Where the symbols take the units:
*: hd->hg, mr->rh, jf->nr, ls->hc, fs->jp, lb->sd, cz->fq, nc->ch, hn->ll, jj->sg, tr->pz, jl->lg, fz->ms, tl->ql, pn->zb, ql->tl, dz->dc, sl->pb, dc->dz, sr->dr, rh->mr, lf->hf, ms->fz, dr->sr, lm->zt, fq->cz, qd->fl, ch->nc, jg->hj, sb->bp, cd->rm, ll->hn, dj->cg, bb->hz, bq->mb, pz->tr, hc->ls, gr->sj, ns->dp, rm->cd, zt->lm, cg->dj, lg->jl, hj->jg, dg->nz, zr->rt, rt->zr, hf->lf, bp->sb, sd->lb, dp->ns, fl->qd, nr->jf, zb->pn, pb->sl, jp->fs, sg->jj, mb->bq, sj->gr, hg->hd, nz->dg, hz->bb
$: hd->lg, mr->ll, jf->hj, ls->qd, fs->zb, lb->tr, cz->cg, nc->cd, hn->rh, jj->hf, tr->lb, jl->hg, tl->sj, pn->jp, ql->gr, dz->sb, sl->bb, dc->bp, sr->dp, jt->ms, rh->hn, lf->sg, ms->jt, dr->ns, lm->mb, fq->dj, qd->ls, ch->rm, jg->nr, sb->dz, cd->nc, ll->mr, dj->fq, bb->sl, bq->zt, pz->sd, hc->fl, gr->ql, ns->dr, rm->ch, zt->bq, cg->cz, lg->hd, hj->jf, dg->zr, zr->dg, rt->nz, hf->jj, bp->dc, sd->pz, dp->sr, fl->hc, nr->jg, zb->fs, pb->hz, jp->pn, sg->lf, mb->lm, sj->tl, hg->jl, nz->rt, hz->pb
§: mr->fl, jf->cg, ls->hn, fs->pb, lb->bp, cz->hj, nc->lf, hn->ls, jj->rm, tr->dc, jl->ms, fz->lg, tl->nz, pn->bb, ql->dg, dz->pz, sl->jp, dc->tr, sr->lm, jt->hg, rh->qd, lf->nc, ms->jl, dr->zt, lm->sr, fq->jg, qd->rh, ch->hf, jg->fq, sb->sd, cd->sg, ll->hc, dj->nr, bb->pn, bq->ns, pz->dz, hc->ll, gr->zr, ns->bq, rm->jj, zt->dr, cg->jf, lg->fz, hj->cz, dg->ql, zr->gr, rt->sj, hf->ch, bp->lb, sd->sb, dp->mb, fl->mr, nr->dj, zb->hz, pb->fs, jp->sl, sg->cd, mb->dp, sj->rt, hg->jt, nz->tl, hz->zb
@: hd->gr, mr->jp, jf->lb, ls->hz, fs->rh, lb->jf, cz->dc, nc->dr, hn->zb, jj->mb, tr->hj, jl->tl, fz->dg, tl->jl, pn->ll, ql->lg, dz->fq, sl->fl, dc->cz, sr->ch, jt->rt, rh->fs, lf->zt, ms->nz, dr->nc, lm->hf, fq->dz, qd->pb, ch->sr, jg->pz, sb->dj, cd->ns, ll->pn, dj->sb, bb->hc, bq->sg, pz->jg, hc->bb, gr->hd, ns->cd, rm->dp, zt->lf, cg->bp, lg->ql, hj->tr, dg->fz, rt->jt, hf->lm, bp->cg, sd->nr, dp->rm, fl->sl, nr->sd, zb->hn, pb->qd, jp->mr, sg->bq, mb->jj, sj->hg, hg->sj, nz->ms, hz->ls
^: hd->cz, mr->jj, jf->fz, ls->nc, fs->bq, lb->dg, cz->hd, nc->ls, hn->lf, jj->mr, tr->zr, jl->dj, fz->jf, tl->sb, pn->lm, ql->bp, dz->sj, sl->dp, dc->gr, sr->bb, jt->jg, rh->sg, lf->hn, ms->nr, dr->hz, lm->pn, fq->hg, qd->cd, ch->hc, jg->jt, sb->tl, cd->qd, ll->hf, dj->jl, bb->sr, bq->fs, pz->rt, hc->ch, gr->dc, ns->pb, rm->fl, zt->zb, cg->lg, lg->cg, dg->lb, zr->tr, rt->pz, hf->ll, bp->ql, sd->nz, dp->sl, fl->rm, nr->ms, zb->zt, pb->ns, jp->mb, sg->rh, mb->jp, sj->dz, hg->fq, nz->sd, hz->dr
!: hd->fs, mr->sj, jf->dr, ls->dg, fs->hd, lb->nc, cz->bq, nc->lb, hn->ql, jj->dz, tr->cd, jl->pn, fz->hz, tl->ll, pn->jl, ql->hn, dz->jj, sl->jt, dc->sg, sr->nr, jt->sl, rh->gr, lf->bp, ms->bb, dr->jf, lm->dj, fq->mb, qd->zr, ch->sd, jg->dp, sb->hf, cd->tr, ll->tl, dj->lm, bb->ms, bq->cz, pz->rm, hc->nz, gr->rh, ns->hj, rm->pz, zt->cg, cg->zt, lg->zb, hj->ns, dg->ls, zr->qd, rt->fl, hf->sb, bp->lf, sd->ch, dp->jg, fl->rt, nr->sr, zb->lg, jp->hg, sg->dc, mb->fq, sj->mr, hg->jp, nz->hc, hz->fz

The rows follow the links: the fewer symbols apart two units are, the more alike their rows tend to be.

Each row is also shifted at random along 7 hidden directions that mean nothing.

Row, then unit:
-12 1 3 -15 -15 -30 -14 0 9 15 -20 -12 21 -9 -9 4 7 14 -1 12 -16 -1 -12 -12 4 -1 -23 30 -12 18 11 -14 -11 3 -22 -2 -5 8 0 -15 -9 0 -8 -15 -21 2 -52 -17 24 -8 -12: sl
7 6 2 -3 -8 -2 9 3 2 8 1 -5 1 8 -4 31 -14 2 4 -1 12 5 -4 11 19 -9 22 -4 7 -30 -7 -10 -4 -8 2 5 -2 -5 22 -8 17 4 23 -14 31 15 2 3 -12 -6 -18: lm
-11 8 8 -10 -5 -7 -9 10 0 4 -9 6 -2 -11 -3 6 13 0 -3 -2 -2 -8 7 -2 -1 9 -10 16 -1 -20 7 -17 -2 -4 3 3 2 -4 -10 14 -3 -6 -9 4 14 -3 -4 -5 -6 -18 0: hd
19 3 -2 -1 1 -18 5 -2 -1 16 -18 -12 10 -14 -1 16 0 8 -8 2 14 -5 -6 -9 -10 -9 3 17 -10 -17 7 -6 13 10 -8 -11 -21 -4 6 0 -2 -3 -3 -10 8 4 -29 2 -1 -22 -7: cd
9 7 0 5 -9 -1 5 -3 -10 16 7 7 -3 -12 10 0 3 -7 7 9 -4 7 -8 -8 -3 -9 11 -24 -1 6 -11 3 -8 -4 -17 1 0 7 -4 -20 -9 -7 -2 7 -2 -1 8 -10 7 0 19: fl
-28 7 6 -11 -1 -17 -10 13 12 -6 -6 5 8 0 11 -10 15 -10 14 19 2 0 -5 5 -3 13 -16 1 14 24 22 -13 -9 -10 -8 -18 5 -1 -4 21 18 6 -3 2 12 5 -2 1 8 -16 -15: ql
8 -6 -3 6 16 3 -8 -11 6 -16 8 -2 -2 10 12 -9 2 7 5 1 14 12 -4 -3 -9 -21 0 -17 1 -2 -7 7 7 5 16 7 -5 -5 -2 -2 1 0 4 0 -6 -8 11 18 -7 9 -4: lb
6 20 -9 -4 2 -16 4 12 3 7 -11 1 1 -6 10 3 2 -2 11 11 9 -4 -14 2 7 -14 -3 8 -2 9 13 -4 5 -4 -5 -7 -10 -7 -9 5 -7 11 -15 0 3 -2 -13 1 13 -8 -12: ls
13 6 -8 13 6 -13 10 -1 6 0 -2 -4 -1 -1 6 24 -8 -3 -3 8 18 3 -12 8 -2 -16 14 -13 -6 -9 2 -1 3 1 3 -1 -22 -9 5 -7 -7 0 5 3 -4 3 -10 4 -6 -6 -4: nc
-10 6 -4 3 -9 24 -4 6 3 -6 4 1 -10 3 -6 -25 5 7 -2 -20 0 -14 7 -7 15 10 -12 7 -1 -8 -5 -3 -16 -18 10 16 14 4 10 12 0 13 8 -3 7 -2 16 2 2 11 -8: pn
0 -15 -4 4 -10 4 7 9 -11 14 4 3 -6 -1 0 6 -11 -14 -2 -3 -5 -4 1 14 5 3 4 -9 -4 7 16 -2 -11 -3 -15 -8 -7 27 -2 -9 -3 -5 0 1 -2 5 0 -20 -9 -2 22: mb
-4 12 -8 3 1 4 19 0 4 4 6 9 -18 2 -4 16 -7 7 11 12 -2 21 -10 -11 10 -5 19 -17 4 3 -19 16 -1 1 1 -1 3 -7 4 -21 -9 13 21 17 -2 5 2 2 7 18 0: hc
40 17 5 -21 -6 -17 -19 1 14 -6 9 -7 15 23 10 -5 5 15 15 0 -7 19 -8 -2 1 -6 -17 1 12 28 -5 -19 3 -5 -3 13 2 -3 2 -12 22 -4 22 -18 16 -12 -7 3 8 9 -22: ms
-29 3 2 -11 -12 -6 -10 6 -4 -8 -7 -5 16 11 19 -2 -7 -19 2 -5 1 3 -1 -2 1 -12 4 -24 -13 -8 9 2 -7 -31 1 6 -12 12 2 3 -10 -6 0 5 9 -9 23 0 -4 4 15: nr
-22 6 -10 7 10 13 -7 1 14 -7 8 -11 -13 -10 4 -7 -10 28 0 -14 18 -6 8 -11 13 -1 -10 -8 -12 -22 -14 2 0 -10 17 36 2 -19 2 9 -19 10 16 9 -7 -10 19 16 4 16 -2: hz
46 -15 -1 19 10 27 -9 -19 -1 -26 17 4 -7 13 -26 -1 -2 29 -21 -16 -14 7 10 2 -7 -5 -2 -10 0 -5 -15 15 1 23 17 19 4 17 13 -8 0 -12 1 4 -26 -13 5 4 -15 35 6: fq
31 6 11 -9 -7 -12 -4 -9 5 -3 -12 0 7 11 -6 21 0 1 -1 -4 -3 13 -13 1 -14 -17 16 9 -12 -6 2 3 -1 -2 8 -4 -12 2 9 5 4 1 5 -11 11 1 -11 11 3 6 -22: sd
10 -8 1 3 14 2 -15 -9 22 -12 13 -9 4 18 11 2 8 11 6 21 4 14 -12 6 -3 -8 4 -9 16 9 -8 -10 3 -1 4 1 -4 -7 4 -7 19 -8 35 -3 -2 5 9 15 -7 8 -11: bp
32 1 -5 5 7 -7 6 -6 -7 8 11 4 -9 -15 -3 4 4 12 3 10 9 0 -12 -10 -2 -7 -1 -2 12 13 -7 2 13 14 -8 -3 -6 -11 -7 -16 -3 -4 7 -2 -11 -10 -16 -2 7 5 1: qd
-28 12 0 -6 -7 -12 -3 12 18 10 -5 10 -2 -11 6 16 2 -1 11 24 -12 8 -16 1 11 2 0 -4 -1 12 9 -11 -27 -14 -13 -21 5 6 4 -13 -6 -2 2 1 -11 17 -25 -11 14 -7 -12: ll
0 12 5 1 -3 5 10 -2 -8 -14 2 21 -19 10 -22 1 1 -13 -8 1 -10 -4 9 11 -8 13 2 20 -10 9 3 7 -11 2 9 -7 15 5 2 7 0 10 -25 5 -14 0 -15 -2 9 23 -7: tl
1 -4 12 0 8 0 -24 -1 6 -9 -10 9 9 -15 3 -44 24 10 -8 -8 10 -15 6 -4 -10 6 -26 8 -6 1 7 -9 -6 -9 3 -2 -1 -1 -2 25 1 -8 -2 -3 10 -10 7 10 4 -9 -4: gr
-10 1 -5 0 0 -7 2 2 21 6 -17 -4 6 0 -8 16 -2 2 -5 12 -7 5 -6 9 1 2 11 15 -9 -7 0 -4 -15 0 -3 -11 -1 -2 18 -3 7 9 2 -18 -5 21 -32 2 0 -6 -24: hf
7 -14 6 -6 -9 2 -10 -7 -5 0 5 -9 13 12 9 4 -5 6 -3 4 -8 14 -7 -8 -7 -13 -4 0 -4 11 8 -3 5 -4 -9 -1 -12 14 2 -22 -2 -11 7 2 -13 -12 -7 -17 -3 -2 16: jg

Start here and follow the symbols in turn, left to right. Where do you end up?
Answers are names.
7 10 5 -2 -10 11 -1 -1 4 -6 27 8 -17 15 1 11 -1 7 9 5 -13 16 -7 2 9 -1 6 -10 23 0 -23 -5 0 -1 13 14 13 -2 2 -13 13 -8 25 1 13 3 17 0 -10 18 -11
! @ ! § * ^ => lb
-17 8 3 -6 -5 -2 5 -4 10 -13 2 3 -7 5 -8 4 6 -2 9 4 -4 11 -2 -6 -10 0 2 9 -8 1 -10 4 -6 4 5 -1 3 -2 3 -5 -11 12 -12 -1 0 -7 -18 8 11 17 -20
^ @ $ § @ ! @ => mb
46 -4 -3 9 0 -19 2 8 -5 6 -4 -10 6 -5 7 18 -7 2 -9 -15 13 -8 -4 -3 2 -15 0 2 -5 -16 17 -2 9 3 6 4 -22 -2 3 3 -10 -4 -11 4 -5 -6 -9 -11 -8 -11 16
@ @ § $ $ ^ @ => rh
29 0 1 -8 9 -1 -19 13 11 -13 9 -9 19 5 11 -50 6 2 6 -2 5 -13 -1 9 17 13 -41 4 20 53 29 -19 -9 -14 -7 15 6 1 -8 15 14 7 7 -13 -11 -2 7 2 12 -5 -8
^ ! § @ § ! * => hf
1 -11 3 8 1 17 5 -13 -15 -4 12 3 2 0 0 -3 -4 -9 5 -1 -17 16 2 -3 -17 -9 10 -15 0 14 -7 23 11 8 -7 -10 -5 11 1 -21 -8 -5 -1 8 -14 -9 9 0 -3 16 14
§ ! ^ * ! @ => hd
30 -4 -5 6 -7 12 16 4 -24 8 13 5 -5 -1 -1 15 -20 -10 1 -18 1 2 -1 -1 10 -12 24 -22 -2 -12 -10 21 13 1 -4 12 -4 -3 0 -12 -8 -4 1 7 10 -1 25 -14 -12 7 18
$ $ $ ! ^ ^ => nr
-9 11 -9 -4 -2 -1 19 -1 -10 6 6 1 -9 8 0 9 -10 4 13 5 0 8 -4 -9 18 -5 -1 -5 13 20 -11 6 -2 1 -11 16 4 -3 -1 -16 -6 17 3 8 -7 -1 -1 -10 7 7 -3
@ ! $ ^ @ => jg
-14 3 -3 -7 -1 -7 2 4 -3 1 2 -5 -5 10 9 31 -20 -13 -2 -3 10 8 -4 6 5 -12 16 -5 6 -23 -5 5 21 7 13 2 -14 -15 2 -1 -1 6 -9 15 6 -6 13 4 -11 -2 8
§ * ^ $ @ => sj
38 -6 1 17 8 6 0 0 3 3 12 5 -14 -15 -5 -9 6 21 -1 -2 18 -1 -1 -8 5 -4 -5 -5 11 0 -14 -9 5 3 3 7 9 -8 3 -1 2 -11 19 -3 6 5 4 -1 -3 5 -8
^ ^ § * $ $ => fl
-35 9 -2 -12 9 -8 2 2 -4 -2 -14 3 4 -5 1 -14 9 -8 7 -5 8 -6 3 -1 -7 -1 1 4 -4 3 9 -1 -2 0 8 -2 2 -6 -13 11 -4 11 -21 4 3 -3 6 12 13 -2 -3
! * ^ $ * § @ => bq
-3 -12 9 15 -2 20 -4 -12 -2 -9 6 4 -1 -5 -12 -10 4 -2 -10 -2 -12 8 8 -5 -12 12 4 3 -12 -1 -1 11 -4 6 6 -6 7 15 5 -5 -3 -12 -5 2 -3 5 -1 -2 -1 17 6
! @ ^ ^ § $ => sr
19 6 -3 -13 -4 -7 3 8 -5 17 -4 -11 4 -12 5 1 0 3 15 -3 2 -7 1 -13 14 -2 -5 9 14 -9 -14 -5 14 -2 -5 14 2 -20 -9 0 8 1 8 2 28 -1 15 4 0 -12 0
@ ^ § § * ! => pz
16 2 -15 2 3 8 -3 -1 5 -18 0 -13 8 9 -4 -19 -12 10 -3 -15 3 -11 0 -3 12 -11 -12 1 -11 8 4 11 -3 -6 0 17 -6 8 12 1 -11 11 3 -13 -15 -5 -7 4 10 12 1
* * § $ ! @ ^ => sj
7 -3 0 5 -8 2 16 4 -13 -7 17 9 -10 24 3 24 -10 -24 3 0 -15 10 -7 19 4 0 26 -20 17 13 9 12 8 3 2 -1 -1 16 4 -9 -2 -3 -8 9 -2 1 18 -19 -7 12 16
* ^ ! * => pn
1 -16 -8 23 16 42 -3 -20 -8 -16 14 2 -6 -4 -5 -42 5 9 -5 -17 7 -10 21 -2 -15 13 -4 -9 -3 -1 -16 11 19 11 28 5 16 3 2 15 7 -10 2 2 3 -6 33 22 -9 17 11
$ ! § * * § => lf
